Below is a small trained network, with its code and all its weights. Each question gives an input and a target symbol and asks what happens when units are switched off, that is, made to give their printed mean instead of their output.

import numpy as np


def w(rows, s, z=0):
    codes = np.array(rows[::2]) - 128.0
    scale = np.full(codes.shape[1], s)
    scale[-1] = z or s
    return codes * scale


def f(y):
    return np.maximum(y, 0)


def softmax(a):
    e = np.exp(a - a.max(-1, keepdims=True))
    return e / e.sum(-1, keepdims=True)


def log_softmax(a):
    a = a - a.max(-1, keepdims=True)
    return a - np.log(np.exp(a).sum(-1, keepdims=True))


def net(x, mask):
    ids = ['αβδηθλμξπφψ'.index(c) for c in x.split()]
    T = len(ids)
    res = E[ids] + P[:T]
    q, k, v = (res @ M[0].T for M in (Q, K, V))
    z = softmax(np.where(np.tri(T) > 0, q @ k.T / 3**0.5, -1e9)) @ v
    res = res + np.where(mask[0], z, O[0][:, -1]) @ O[0][:, :-1]
    y = f(res @ A[0][:, :-1].T + A[0][:, -1])
    res = res + np.where(mask[1:9], y, B[0][:, -1]) @ B[0][:, :-1]
    return log_softmax(res[-1] @ U[:, :-1].T + U[:, -1])


Q, K, V, O, A, B = {}, {}, {}, {}, {}, {}
E = w([
[134,139,97,100],'α',
[102,146,136,131],'β',
[159,107,121,145],'δ',
[129,180,115,217],'η',
[135,252,180,110],'θ',
[113,139,97,152],'λ',
[165,187,142,108],'μ',
[115,111,101,182],'ξ',
[165,228,180,123],'π',
[112,174,108,91],'φ',
[91,93,164,175],'ψ',
],0.025)
P = w([
[170,237,139,163],'0',
[62,12,146,124],'1',
[59,132,157,142],'2',
[139,221,121,120],'3',
[86,19,142,92],'4',
[69,134,163,138],'5',
],0.011)
Q[0] = w([
[101,126,156,116],'head 0',
[93,113,183,99],'head 0',
[8,140,126,134],'head 0',
],0.015)
K[0] = w([
[163,105,152,10],'head 0',
[163,85,158,120],'head 0',
[149,70,171,61],'head 0',
],0.013)
V[0] = w([
[2,217,8,197],'head 0',
[42,143,230,188],'head 0',
[212,96,109,42],'head 0',
],0.0069)
O[0] = w([
[116,196,161,243,190],'head 0',
[86,236,254,105,255],'head 0',
[188,250,83,54,27],'head 0',
],0.0066,0.0053)
A[0] = w([
[119,249,122,98,106],'neuron 0',
[141,63,150,141,30],'neuron 1',
[58,94,87,91,62],'neuron 2',
[177,129,63,88,196],'neuron 3',
[112,126,154,132,208],'neuron 4',
[243,142,159,109,2],'neuron 5',
[83,58,114,186,148],'neuron 6',
[180,180,153,165,9],'neuron 7',
],0.014,0.0055)
B[0] = w([
[122,73,75,180,252],'neuron 0',
[105,2,137,219,145],'neuron 1',
[53,125,119,93,143],'neuron 2',
[194,27,180,135,141],'neuron 3',
[176,138,127,119,205],'neuron 4',
[135,116,139,39,144],'neuron 5',
[160,193,60,85,206],'neuron 6',
[76,128,142,48,185],'neuron 7',
],0.0099,0.014)
U = w([
[178,96,119,194,150],'α',
[77,94,164,188,160],'β',
[198,147,175,135,202],'δ',
[63,167,167,159,132],'η',
[5,152,108,86,3],'θ',
[81,170,74,112,59],'λ',
[111,121,83,49,129],'μ',
[175,214,95,134,78],'ξ',
[91,193,111,27,99],'π',
[119,130,48,152,123],'φ',
[142,201,205,104,177],'ψ',
],0.012,0.006)

Each question gives the input, a string of symbols that net reads in full, and the target symbol t.
The units are the heads (3 rows each of Q, K, V and O) and the neurons (one row each of A and B). Each row of codes is followed by its name. A weight is (code - 128) times the scale printed after its matrix; where a second scale follows, it is the last column's (O, A, B and U).
mask holds one flag per unit, heads first, then neurons. A switched-off unit (its flag False) gives its mean, the last column of its rows in O or B, instead of its output. The means were averaged over made-up inputs and are rounded, as every weight is.
A unit's drop is (log p(t) with every unit on - log p(t) with that unit switched off) / (log p(t) with every unit on - log p(t) with every unit switched off).
The circuit of an input: a set's keep is (log p(t) with only the set's units on - log p(t) with every unit switched off) / (log p(t) with every unit on - log p(t) with every unit switched off). Starting from all 9 units, units are removed one at a time, each time the one whose removal leaves the highest keep (on an exact tie, the one counted first), for as long as the keep stays at least 0.8.
circuit, biggest first: the units of the circuit, biggest drop first
unit that matters most: the unit with the biggest drop
k most important neurons: the k neurons with the biggest drops, biggest first
drop of u: that unit's drop, to one decimal
input ξ μ θ ξ β, target π: unit that matters most => neuron 0
input ψ η ψ δ, target ψ: circuit, biggest first => [neuron 0; head 0]
input ξ ψ θ, target η: circuit, biggest first => [neuron 0; head 0]
input β λ α α η, target ξ: circuit, biggest first => [neuron 6; neuron 0; head 0]
input λ π θ ψ, target ψ: 2 most important neurons => [neuron 0; neuron 1]
input η π θ μ, target η: circuit, biggest first => [head 0; neuron 6]
input ψ ψ ξ β, target β: circuit, biggest first => [neuron 6; neuron 0]
input α ψ π α, target α: 4 most important neurons => [neuron 3; neuron 6; neuron 7; neuron 0]
input λ ξ ψ φ, target φ: drop of neuron 0 => 1.0
input δ ψ ψ π, target π: drop of neuron 0 => -0.5
input α ξ ψ π, target π: drop of neuron 7 => 1.8
